Each row was made from one path, in order. Every step used is in the known rows, and no mark comes twice. Write each row's path.
Each row is shifted at random along 8 fixed directions that mean nothing.
Known rows
w > m > c > y > h > e: [-28.8  -6.3  -2.8  16.5 -12.5 -34.2  -0.8   0.7  -1.2   4.9 -22.1  -4.0
   8.5   2.0  22.0 -11.7   8.6 -32.9  10.3   1.0   8.5 -12.8  -1.0  14.3
   9.3 -12.3   2.6 -21.4  -1.3  30.3 -12.5  -2.2  31.3  23.8 -20.3  10.3
  32.7 -40.5 -10.8 -33.7  10.1]
h > c > e > j > w > m: [  0.0  -6.4  -8.0  19.3  -2.3  13.2   7.1  22.8   3.7  26.4 -18.1  22.7
  28.5 -34.5 -21.9  -8.7   5.6  15.7 -18.9  -3.5 -12.9  -8.1  17.2   4.4
  34.0  19.7  -7.7 -11.1  21.7  22.0 -14.0  19.3   9.2  -5.8  -4.0  -2.9
   0.0  43.1  35.9  -3.4 -29.2]
w > m > j > e > c > h: [-51.5 -15.0  -8.5  18.9   8.1 -15.5  19.9  13.8 -10.1  -6.4 -24.3  21.1
  26.1  -9.3  12.0 -10.5   8.6 -14.6 -22.5 -10.0 -28.8   6.0  23.4  -0.5
  17.5   8.6 -30.7  -9.4   4.9  13.6  -4.2  10.3  23.2   6.8  -1.2  17.5
  30.2   6.5   1.1 -19.6 -10.4]
m > j > w > e > c > h: [  8.8   2.2   8.2   0.5 -32.9  -8.2  -5.3 -19.1   5.3  32.7 -22.6   1.6
 -21.0 -10.7  13.3 -15.2  -3.7  -3.0 -26.9  -4.3  15.1   0.6 -15.2  24.0
 -13.1  10.8  11.4  -0.1  28.2  10.4   1.8 -24.4  11.7  14.4   6.0 -25.8
   8.7   5.2 -26.7 -13.2  34.1]
j > m > w > c > e: [  7.0   6.9  -9.7 -20.8 -29.3   4.6  12.5 -40.2  12.5  18.7   0.8  -9.5
  -2.2 -28.2  -8.6 -15.6   1.2   8.1 -20.3   4.8  30.4  -9.4 -17.0   1.5
  -8.5   0.5   1.7 -12.7   4.4  17.1   9.6 -26.2  -1.8   1.6  15.7 -45.3
  -3.0  32.3  -6.7 -23.8  30.2]
y > m > j > e > c > w: [-10.1   9.0   7.2 -13.5 -34.4   9.2 -32.1 -25.6  39.3  29.1  -9.2   9.3
 -26.7 -21.1  -5.0 -25.3 -18.7   5.3  33.7  14.1  29.9 -16.7   6.2  -8.6
  25.5 -23.4  -1.3   6.5   9.4  -9.1  16.7 -32.5   1.7   4.9 -10.9 -72.5
   6.2   4.7 -29.6 -14.9  29.4]
h > y > c > e > j > m > w: [-32.4 -11.8   3.9  23.3 -15.7  -5.0 -40.9  11.7  -5.8   6.2 -23.7   0.9
   8.9 -56.8 -10.9  -8.4  -9.6  -7.7 -11.4  14.7 -14.5  -3.7   7.3  -0.7
   5.8  10.6 -12.6   9.3  19.3   2.4 -14.3 -16.5  25.9  12.8   6.3 -23.3
  25.8   3.8 -11.8 -19.7   8.4]
y > h > c > e > j > m: [-23.1 -11.6 -15.3  -1.0  -0.9  -4.9   0.7 -12.2   7.6  18.1  -7.4  -9.5
  24.5 -14.0  20.2 -12.8  16.0  -4.5 -20.3 -12.5  10.1 -13.0  -4.8   9.7
   8.1   4.1  -5.3 -13.9   1.3  19.6 -15.1  -2.2  33.3   1.4  -6.1   1.7
  32.1 -11.5  13.8 -11.8   0.0]
h > y > c > w > m: [ -7.8   9.6  -6.4  -4.6 -20.5 -17.1  19.5 -22.7   1.5  14.0  -7.4  -7.4
   5.3 -12.1  17.7   4.1  16.9  -9.4   3.8  -5.4  23.4 -29.6  -5.0  24.4
   7.0  -1.1 -10.0 -20.7  -3.2   9.9  -9.8  14.7  36.1  19.8   7.8   2.3
  25.5  10.2  16.2  14.1   7.9]
j > m > w > e > y: [-15.9   0.3 -19.9  13.0 -12.9  -9.9  30.2  18.5  19.6  25.6  16.8  10.2
  14.4  20.4  -9.3 -22.1  12.0  -8.6  20.8 -18.8  31.1 -20.3  12.0 -12.8
  38.6  -9.0  -7.0 -46.4   4.0  24.5 -21.9  -2.9  -4.1   5.6  -4.6  21.5
  21.3 -25.5  12.8  -8.9 -28.6]
h > c > y > e > j > m: [-18.6  -8.8  -9.0   2.5  -1.8 -18.3   2.5 -21.2 -14.8   3.2 -21.4 -11.0
   3.0 -15.6  36.7  -6.2  17.7 -13.4 -49.8 -16.5   7.2   8.7 -25.3  30.9
 -15.0  21.3 -19.9   7.1  26.6   9.6  -7.5  -3.5  58.6  10.8  16.5  11.3
  33.0   0.9 -11.6   3.9  20.5]
e > y > c > h > j > m > w: [ -7.8  12.5  -9.0  -3.0 -31.5   7.4   0.3 -12.6  13.7  41.2 -20.0   9.2
  14.3  -8.0  10.2 -22.8   6.4  28.9  -3.2 -21.8  10.9 -36.1  31.7  29.0
  45.1  -5.0   1.0 -17.0  -1.9   1.4 -20.8  -3.8  18.6  16.4   1.3 -11.9
  50.6 -22.1  15.4   0.1  -9.1]
j > e > y > c: [  3.5  -4.5   3.2   6.0 -28.3   6.4 -13.1  -1.1   7.7  33.0  -8.6  -0.9
  -1.8 -22.3  12.4  -4.8   3.0  10.0  -4.7  -7.3  18.4 -23.5   6.5  -0.6
   3.9  -3.6   6.0 -11.8   9.8   8.7 -14.3  -8.9  23.5  10.4  -3.5  -8.7
  25.8 -27.1 -14.9 -13.0   5.1]
j > w > e > y > c: [-10.2  17.2  -1.2   8.4 -17.7   6.3  25.9  23.0  18.5  43.3  -6.3  35.2
  -0.7   8.0  -1.2 -12.3  -1.3  12.0  11.1 -10.5  15.7 -35.7  29.6   6.9
  40.4 -11.5  -9.3 -23.6  16.1   0.3  -4.2  19.8  10.1   1.0   0.8  -4.5
  13.5  13.2  15.2  12.8 -12.9]
y > m > j > c: [-11.3  -7.9   9.6   0.6  -2.0 -17.9 -53.2   8.6  17.5  -4.4  -4.0 -11.9
 -22.9  -3.2 -17.5 -27.0 -18.1 -14.0   8.1  19.5   5.7   3.3 -18.8 -10.2
   3.6 -16.7  14.8  12.3  23.8   8.5   4.0 -35.8   7.9   1.7 -23.8 -33.0
   0.6 -50.6 -36.0 -49.8  26.4]
y > h > c > m: [-11.4   2.1  -7.6 -15.1   3.5  -1.5  -6.5 -15.0   9.3   6.9  -5.3  -4.7
   7.1  -7.1   0.7 -16.7   1.2   4.8  -8.3   3.4   4.4 -10.8  -3.9  14.6
  11.3  -6.1   5.0   2.5   3.4   8.9   5.8  -0.9  16.9  -8.6  -4.9 -26.0
   4.7  11.3  12.8  -8.0  13.0]
c > y > m > w: [-20.9   1.0  -7.2  -4.2 -31.9   9.7   3.7 -22.5   7.7  16.6 -14.0   7.0
  -8.2 -14.1  13.2  -3.1  -6.3  14.3  38.5  -4.1   4.4 -18.9  38.6  16.2
  30.8  -8.3 -18.9 -15.7 -34.5 -15.3 -11.4  -9.2  16.1  21.6   8.2 -15.5
  39.9   6.1 -13.0  25.0   2.9]
j > m > w > e > c > y: [ -4.0  -0.5 -19.0  10.9 -20.5   7.3  26.3   5.5   8.6  37.1  -8.5  20.1
  17.4 -11.7  -9.5 -15.1   6.0  15.0  -7.7 -15.1   3.5 -12.1  25.6   5.5
  33.8   6.2  -7.6 -30.9   8.1  21.6 -22.6   5.1   3.1   0.8   6.5   7.6
  21.1  18.4  16.0   2.9 -22.6]
h > c > w > e > y > m > j: [ -5.5   8.8   7.0  20.9  -6.1 -18.1 -12.6  25.5   9.2  14.7 -18.3  18.9
  -9.1   3.0 -11.6 -23.8  -7.0 -18.2 -18.8   8.5  -1.4   2.0 -11.9  16.0
  11.9   5.7  11.4   6.7  56.6  15.2  -1.2   0.5  10.8  -2.5  -6.6 -10.9
 -10.6   0.6  -4.6 -17.9   9.7]
m > j > e > c > w: [ -4.3  -9.2 -14.2   4.7  -4.4   0.7   2.3   1.7   2.5  24.5   0.5  -0.1
   1.2  -5.8  -4.9 -17.4  -2.7  -3.4 -36.0  -5.3   7.9  22.2 -21.8  -5.1
 -10.7  23.1  -1.2  -9.5  29.4  18.2  -6.7 -23.0  -1.4 -13.1  10.5  -8.7
  -0.1  11.6 -13.3 -10.4   2.4]
y > m > c > h > j > w: [-14.3  13.2 -26.5 -12.0   7.7  -0.1  26.8  -4.6  13.6  23.9  -1.5   8.5
  21.9  22.5  -5.1 -37.5   6.1  16.6 -31.5 -17.2   2.6  -4.1   1.6  24.3
  32.4   2.1   4.5  -9.7  14.5  15.7 -12.0  -2.0   0.5 -17.6  -1.6  -6.9
  19.1   0.9  22.5 -10.9  -4.5]
j > c > y > h: [-34.0 -14.6  -3.1  -5.4 -10.6   1.7 -36.7  -2.7  -1.8  24.4 -13.1  -3.9
 -10.2 -25.4  -1.5   0.9 -19.1  13.9  24.2   8.6 -12.2 -12.1  35.1  -2.6
  22.1 -12.0 -12.4 -16.8 -34.5  -6.6   1.0 -15.6  20.4   1.8   2.6 -23.9
  34.7   5.3 -10.9   6.1   4.3]
h > e > j > w > c: [ 23.7  35.0   4.2   9.6 -13.3  -5.9  13.4   6.3  30.1  49.7 -11.3  25.9
  -9.4  31.0   6.9 -32.5   4.8   1.5   9.2 -15.1  55.2 -33.2 -11.7  29.7
  52.7 -19.7  13.9 -12.1  46.1  13.5  12.3   8.9   3.9   4.4 -27.7 -24.4
  -0.5 -12.5  21.7  -9.4  -8.0]
j > w > e > y: [  2.8  -1.1  -1.1  10.8 -28.3  16.2  18.3   7.2   2.2  33.9   0.6  24.4
   1.2 -35.5 -15.7   7.1   3.1  15.8  -0.2  -8.9   2.2 -16.8  28.0  -5.6
  14.0  12.2 -12.4 -18.3  12.4   2.1 -12.2  14.1   1.6  -0.2  20.4  -4.5
   1.8  50.9  11.7  22.8 -11.8]
e > y > m > c > h > j > w: [ -2.2  19.3   5.0  -2.5 -24.1   5.4 -33.0  -3.8  14.5  32.4 -15.6  22.9
 -17.2 -13.7 -23.0 -30.6 -16.6  22.9  -6.4   0.7  -5.1  -6.3  20.9  19.8
  35.1  -5.0   6.0  15.7  40.0  -6.8   5.3 -14.1  -2.2  -7.3   6.8 -44.5
   9.4  14.7  -6.7  -1.4  11.0]
y > m > j > w: [ 33.8 -12.3   5.4  -2.2 -31.2  23.9 -21.4 -19.2  11.4  17.5 -10.2  -2.2
   2.7 -65.5 -34.7 -14.1   0.8  30.5 -35.7   1.7 -16.4  -4.2  -1.2   5.9
  -9.0  20.1  33.4  18.0  27.6  20.3 -22.6 -12.1  -1.2   2.4   3.3 -40.9
  -2.6  12.1 -10.3 -40.3  23.7]
c > w > m > j > e > y > h: [  7.2 -14.9  14.2  19.3 -23.2  -0.8 -23.3  24.9  20.8  37.0 -16.2  19.2
 -23.8 -15.6 -30.8 -35.5 -12.0   7.4   9.9   2.1  -6.3 -10.0  16.2  12.0
  33.0   3.2  31.9 -10.3  43.9  34.5  -2.0  -4.3  10.1   8.3 -18.4 -31.7
  -5.6  -3.7 -20.6 -31.8   9.4]
w > c > h > y: [-20.2 -11.5  26.1  21.2 -17.0 -22.0 -38.8   6.5 -33.5  -9.5 -45.1  -2.3
 -12.5 -41.6  23.3  18.4 -12.1 -12.2  -0.5  15.7 -25.9  -7.5  18.4  28.5
  -9.0   0.9  -9.9  14.4  -2.5 -10.5  -3.1  -0.7  40.4  32.4  -2.3  -2.5
  29.3  -9.1 -21.7  -1.3  18.7]
h > e > j > w > c > m: [-17.7  15.6  -5.6   0.1 -16.3 -10.5  24.3 -26.0  19.0  27.1 -13.5   7.7
   2.9   4.6  31.7 -16.1  14.6  -9.8  24.7 -14.5  56.4 -30.4  -4.9  18.8
  40.5 -12.8 -27.4 -19.7  -3.3   4.0  14.6   0.6  29.5  20.8  -9.7 -24.1
  27.0  12.8  14.5   9.7  -1.1]
e > y > m > j > w > c: [ -0.8  19.5  -1.4  -1.3 -33.2  -3.6   1.4  -7.5  26.9  34.8   3.4  20.8
 -11.6   6.4  -7.5 -16.6   2.0   7.3  27.1 -12.7  30.0 -33.6  21.0   6.2
  42.2 -21.2  -6.0 -26.6  15.6   1.8  -7.6   1.2   5.9   9.2  -4.2  -9.8
  24.0 -19.4   3.2   3.6 -10.3]
e > j > c > m: [  5.1 -18.6  -0.3  -0.4 -21.2   0.8 -14.6 -45.4  -2.4  16.2 -25.4 -19.6
  17.5 -47.7  16.7   4.3  19.4  10.8 -32.5 -11.4  -5.8  -3.1  -4.1  11.7
 -13.4  19.5  -5.4  -0.4 -13.5  21.6  -8.1  -7.3  32.7  21.3  10.3  -6.2
  35.9   9.3   0.3 -12.4  11.7]
h > c > y > e > j > m > w: [-11.3  11.9  -7.4  -8.5 -35.6  -8.5 -17.5 -35.0  24.7  35.6 -12.0  -7.6
  -5.9 -13.0  15.9 -18.3   2.6  -4.6  16.1  -5.4  46.3 -25.6  -6.9  12.6
  23.8 -15.9  -4.6 -17.1  -4.5   4.1  -2.0 -28.0  21.5  20.8   0.7 -35.5
  38.3 -17.0  -7.2 -10.2  18.8]
c > m > w > e: [ -3.1  10.5  17.1   0.4 -19.6  -7.3  -5.0  -9.4  18.4   5.5 -25.4  10.9
 -31.3   3.8  -1.7 -32.5 -16.2  -7.4  12.4  17.2  14.6  -3.5  -5.9  21.1
  13.0 -10.2  10.4  15.5  22.5   4.5  30.7 -20.8   5.3  17.0  -7.1 -55.3
 -16.4  18.5 -32.3 -22.0  43.3]
c > e > y > h > j > m > w: [ 16.9   6.7  -3.4   7.3 -38.2  22.7   0.3  -9.1  19.3  55.1 -27.4  15.0
   8.3 -16.1   2.5 -33.9   7.6  34.6 -15.4 -21.9   9.3 -30.4  29.0  39.5
  46.9   4.5  26.2  -8.8  25.8  16.9 -21.8  -0.9  17.9  13.9  -8.6 -24.4
  33.3 -10.3   7.7 -10.4  -2.6]
m > w > e > c > y > h > j: [-11.2  16.0  -7.1  10.2 -43.3 -16.3  20.0 -35.9   8.3  40.5 -24.1   6.4
  12.2 -15.6  33.8   0.0  16.4 -16.3 -17.2 -12.7  18.3 -28.3   3.5  31.5
  -7.5  -1.3   3.3 -25.7   0.8  12.9 -22.4  -0.1  18.5  26.2  12.8   1.7
  43.1  -3.9   7.0  -4.3  20.4]
e > j > c > y > m: [-50.0 -12.2 -11.3  18.4  31.6 -17.9 -11.8  10.3 -17.4  -6.2  -8.8  16.7
   8.1 -13.4 -15.1  -8.6  -2.2  -9.6 -49.3  -2.2 -51.5  33.4   6.2   1.0
  -0.4  22.8 -33.0   8.9  28.7   8.1  10.7  11.1  22.0 -23.7  27.7  15.2
  12.4  46.6   3.5   4.9  -2.7]
e > c > w > m: [ 23.1   7.5   2.4  13.6  -1.5 -13.9  12.2  -2.2   5.9  24.6 -16.2  13.9
   0.7   8.4  -1.8 -10.8   8.5  -8.7 -32.7  -2.6  -6.4   5.4 -18.6  23.5
  -6.4  11.9  16.4  -2.1  40.7  37.2   5.0  19.2   4.4   0.2   2.9   8.5
  -7.2  20.0  12.4  -7.4   3.2]
y > h > j > m > c: [-19.2 -14.4 -16.2 -18.5  -6.6   1.8 -24.2   7.7  14.4   4.9  23.0 -11.7
  -2.4 -23.5 -23.5 -16.9  -8.7   7.3  22.6   5.0  20.7  -9.4   1.9 -19.0
  17.2  -7.6  -7.9 -14.1   9.9   0.2 -22.9 -25.3   8.6 -15.6 -11.2 -22.8
  -3.3 -13.4  -0.7  -2.5  -4.8]

Which path is each row?
[  2.5   0.7 -11.0   6.4 -14.6  -4.4  13.8  12.4  22.5  41.0  -3.8  17.2
   3.9  23.3 -12.2 -32.4  10.2   7.5  -2.1 -18.7  12.5 -22.5  17.2  15.8
  48.5  -7.4  13.4 -37.8  31.6  36.0 -13.1  13.1  17.9  -3.4 -24.1   9.8
  10.9 -18.7  14.1 -13.3 -19.4] -> w > m > j > c > e > y > h
[ -7.5 -13.3  16.5  19.5 -31.9  -4.1 -38.6   6.2   6.8  26.7 -35.5   9.0
 -11.8 -53.1   1.5  -0.9  -7.1   0.1  23.9   8.7   3.7 -24.8  18.3  13.3
  24.7  -2.4  -4.6  -2.6   7.7   7.8 -10.6  -2.5  40.8  30.6 -11.0 -26.9
  26.3   0.7 -11.8  -8.8   9.5] -> h > c > y > e > j > w > m
[ 40.0  -2.9  19.5   0.6 -38.7   2.5 -22.1  -6.1  30.8  43.5 -17.1   5.2
 -40.8  -3.8   3.1 -36.7  -9.3   8.7   0.0  -1.8  38.5 -22.8 -18.6  35.9
   9.8  -9.6  35.6   3.8  60.1  24.6  -3.1 -17.2  28.8  15.2 -30.2 -41.0
 -12.1 -28.1 -33.0 -18.2  36.4] -> y > e > j > m > w > c > h
[ -4.1   1.8   8.5   0.5 -32.4  -0.2 -20.3 -18.1  16.2  28.5 -35.6  -5.7
  -2.7 -17.3  33.5 -26.2  -2.5   5.6   2.6  -3.4  27.9 -29.9  -2.6  31.0
  18.1  -9.4  10.4   8.2   5.0   4.2  -6.1 -25.1  33.2  30.4 -21.4 -42.1
  37.2 -39.2 -18.7 -26.7  28.6] -> y > c > h > e > j > m > w
[-21.3 -17.7  -2.2  12.0 -17.2  -3.9  -1.4  20.4  -4.6  18.8 -10.3  11.1
  -5.7 -19.7  -3.1  -9.7  -7.1  -4.9  -1.2   2.3  -6.5  -0.3  13.4   1.5
   2.7  10.8 -13.1 -15.4  18.0  17.5 -14.5  -7.9  22.2   7.4   7.0  -0.8
  16.0   5.9 -20.2  -1.7   2.3] -> j > w > m > c > e > y > h
[-40.5 -10.0 -15.3  -2.5 -30.1  -9.7   2.5 -25.6   1.7   8.6   2.4  -3.6
  17.3 -35.4   4.4   8.7  13.1 -12.2  29.6  -6.9  23.2 -20.5  22.7 -20.9
  24.7  -5.4 -41.5 -36.3 -28.5   1.0  -8.9  -7.2  19.5  11.6   3.4  -6.1
  30.3  21.6  12.9  10.7 -13.5] -> w > m > j > c > h > e > y
[-20.9   2.0  -0.8  11.4 -12.6  -7.1  -3.6   6.6   9.8  28.3 -21.2  26.6
  -3.7  -5.6  -4.5 -25.8  -4.9  10.9  -2.5 -12.3 -12.2 -15.3  30.9  24.8
  39.4  -4.2  -6.6 -14.5  19.5  12.4  -4.4   4.4  19.0  10.3   0.8  -7.3
  31.3  -4.8   0.3  -8.2  -3.9] -> e > j > m > w > c > y > h
[  1.5 -12.5   1.7   4.2 -26.7   9.3 -15.9 -10.7   3.6  26.3 -30.8  -2.3
  -1.3 -40.2  20.4 -21.4  -0.4  13.8 -23.7  -4.8   6.4 -12.3  -0.5  31.6
   1.1  12.4   9.7  12.0  27.2   8.9 -22.0 -19.8  36.2  17.4  -6.1 -31.7
  27.0 -14.9 -19.5 -16.2  23.1] -> y > h > j > e > c > m > w
[-35.2 -10.7  10.8  13.6 -23.3 -21.0 -25.4   0.7  -5.7   3.9 -26.0  -1.5
 -19.7 -22.2  13.6 -17.6  -7.9 -12.2   9.7   0.5   4.7  -4.3  11.4  18.5
  14.4   3.5 -13.1   3.5  11.8  -6.0   0.3 -28.7  29.7  28.7   3.5 -22.1
  27.5  -8.4 -30.2  -7.3  23.6] -> c > h > j > m > w > e > y
[  5.9   8.0  17.2  34.1 -29.5 -24.9 -39.0   1.1  19.5  29.2 -29.5   8.3
   6.4 -29.9 -17.5 -18.1   3.0 -22.9  -8.4  12.0  -5.7 -17.2  -4.5  14.2
  10.6  -8.3  37.1   3.4  39.9  36.5 -15.1   1.9   6.6  19.3 -18.9 -16.9
  15.0 -24.6  -0.4 -51.6  17.3] -> h > y > m > c > w > e > j
[ -4.0  -3.6  13.6  11.8 -22.1  -4.1 -38.7   8.1  20.2  29.1 -32.5   4.1
 -17.6  -6.9  19.3 -31.1 -14.7  -5.4   8.9   6.3  21.3 -17.1  -4.8  24.1
  18.6 -15.1  15.5  15.7  32.0   4.8  -8.2 -26.1  28.3  21.3 -28.9 -37.1
  23.3 -47.7 -29.5 -23.8  25.0] -> y > e > c > h > j > m > w
[ 24.4   4.5  14.5  13.2 -38.6  12.2 -12.1   9.3  -2.3  36.6 -41.1  23.2
  -7.1 -32.8  -3.8 -19.2  -7.1  25.1 -12.5  -3.7  -2.9 -14.6  22.2  32.1
  30.0   8.7  13.8  12.1  37.1  12.5  -8.3  -2.5  13.9  18.6  -6.9 -32.6
  13.0   8.7  -9.7 -13.9   5.7] -> j > w > m > c > h > e > y
[-16.0  13.4   2.8  29.9   3.4 -16.7   0.6  22.3  -3.0  15.5 -35.0  30.4
   0.5   3.6   2.2 -34.9  -2.5  -7.5 -28.7  -7.9  -2.4   2.1   1.0  33.3
  38.9   5.5  -5.6   9.9  55.6  14.3   9.4   4.6  20.2   6.3  -6.7 -12.1
  13.2   2.3   0.7 -23.6  -1.5] -> h > e > j > m > w > c > y
[-13.6 -16.6  10.6  32.7 -25.8 -10.8 -25.1  10.6  -8.2   9.2 -26.8  13.4
   6.6 -50.0  -0.6   7.5   1.0 -16.6 -10.7   7.7 -24.3  -5.4  17.6   8.2
  -3.4   9.2  -2.4   4.1  32.2  10.1 -29.2  11.2  28.6   9.7 -10.0   9.4
  10.8   8.6  -4.9  -0.3   2.0] -> w > e > c > h > y > m > j
[  1.0  19.9   3.4  13.5 -28.0 -12.4   3.8   0.0   7.6  46.0 -32.5  18.6
  -5.6  12.4  15.4 -24.8   2.3   1.2 -16.0 -17.5  16.1 -17.9   8.8  40.5
  35.6  -1.6  10.5 -10.2  30.4   7.7  -6.4  -4.1  14.5  19.1  -6.3  -9.1
  34.1 -15.4  -0.3  -8.1   4.0] -> m > j > w > e > c > h > y
[-19.2  -0.8  11.0   7.4 -24.3 -18.1 -12.6  -8.6   9.7  23.4 -24.2   5.9
 -16.4 -12.2  20.1 -14.8   5.4  -9.1   5.0  -3.9  16.4 -26.8  10.3  24.7
  19.4 -10.1  -4.2  -6.0  24.2   7.0   2.8   1.7  48.2  18.6  -9.3 -16.1
  20.4  -3.6 -10.7  -0.9  21.6] -> w > e > y > h > j > c > m
[ 15.6  20.2  31.1   8.0 -61.3   1.7 -31.6 -29.8  19.2  34.7 -44.9  20.3
 -33.8 -31.4  15.2 -16.7  -8.4  11.0  23.1   1.6  11.8 -37.6  28.7  51.9
  33.1 -16.8  17.2  21.6  29.4 -14.5   3.3  -4.4  26.5  37.2 -13.6 -53.3
  19.7   3.7 -21.5   5.6  38.9] -> c > h > y > m > w > e > j
[-23.3 -13.0  11.1  19.9 -25.1   2.8 -12.5   3.9 -14.0  13.7 -32.6  21.3
   5.5 -60.4  -7.1   0.0  -8.2   3.0 -38.9   8.4 -43.3   4.3  25.3   4.9
 -16.4  19.5  -6.6  17.4  20.6   7.0  -9.0  -1.2  14.7   6.8  24.2 -19.7
  17.8  40.2 -19.7 -16.6  25.6] -> j > w > e > y > m > c > h
[-17.9  -0.5   4.2  14.5 -24.3  -7.4  -5.7 -14.0  -9.2   9.9 -35.8  18.1
  16.2 -48.2   0.2  -6.4  10.3   1.4 -32.1  -6.9 -22.6  -7.5  23.7  16.3
  17.7   9.1 -10.2   6.1  23.8  10.2  -4.2   8.4  23.6  14.9   5.2 -13.8
  28.3  24.1   3.1 -22.4   6.6] -> w > m > j > e > c > h > y
[-27.1  -0.4 -21.3  13.7 -12.5   9.3   7.9   1.4   2.2  27.6 -14.3  17.9
  22.6 -31.7   0.3 -13.1   3.7  13.8 -14.8 -12.2  -3.1  -8.1  24.8   8.6
  32.3  11.1 -22.1 -12.4  10.6   0.1 -26.2  -1.6  15.8  -2.4   9.5  -5.1
  34.9  18.2  14.2   6.5 -18.3] -> h > j > e > c > y > m > w
[-36.3 -19.8  -5.1  17.8  -6.5 -13.9 -18.7  14.9  -4.3   8.5  12.1   4.7
 -10.9 -27.9 -22.3 -11.6 -14.3 -18.4  -6.2  12.2  -5.0  10.9  -0.8 -20.3
 -12.0   5.3 -12.3 -15.0  24.1  16.5  -1.2 -21.3   4.3 -13.6  13.8 -12.0
  -1.3  19.0 -23.8 -12.8  11.9] -> j > e > y > m > w > c > h
[-32.9  -6.4  -6.8 -12.4 -22.7  -3.4  -3.4 -14.9   9.4   6.3  -3.3  -1.7
  -5.3 -32.9   1.0  -9.4  -8.1  -3.5  11.2  10.6  13.5  -9.8   5.7  -2.5
   2.0  -3.1 -20.1  -3.6  -2.1  -7.2  -8.5 -22.5  17.3   1.1   2.8 -35.3
   6.0  24.6 -13.7   2.3  25.4] -> y > m > c > h > j > w > e
[-28.0 -21.5  -1.6  24.2 -15.8 -11.8 -13.0  -6.6  -0.7  22.0  -9.2  -0.9
  14.6 -53.3 -14.7  -4.7  12.0 -13.4 -16.2   0.2 -14.1  -8.5   8.2  -0.8
  -2.3  16.9   3.5 -18.6   9.6  34.0 -10.1   3.1  22.7   9.6  12.9  -8.4
  21.8  30.7   6.5 -23.3   9.9] -> c > e > y > h > j > w > m
[  1.5  -6.7   6.7  10.6 -17.8   0.5   0.2 -10.5   6.7  27.8 -29.6  10.6
   7.0 -35.0  17.4 -10.0  11.1  -0.1 -20.4  -6.1   1.5 -21.9   1.0  28.4
   7.7   7.9   6.0   6.5  28.8  21.2  -6.2  15.9  38.7  12.8 -10.8 -22.7
  14.3  15.9   8.1 -11.6  17.2] -> y > h > e > j > c > w > m
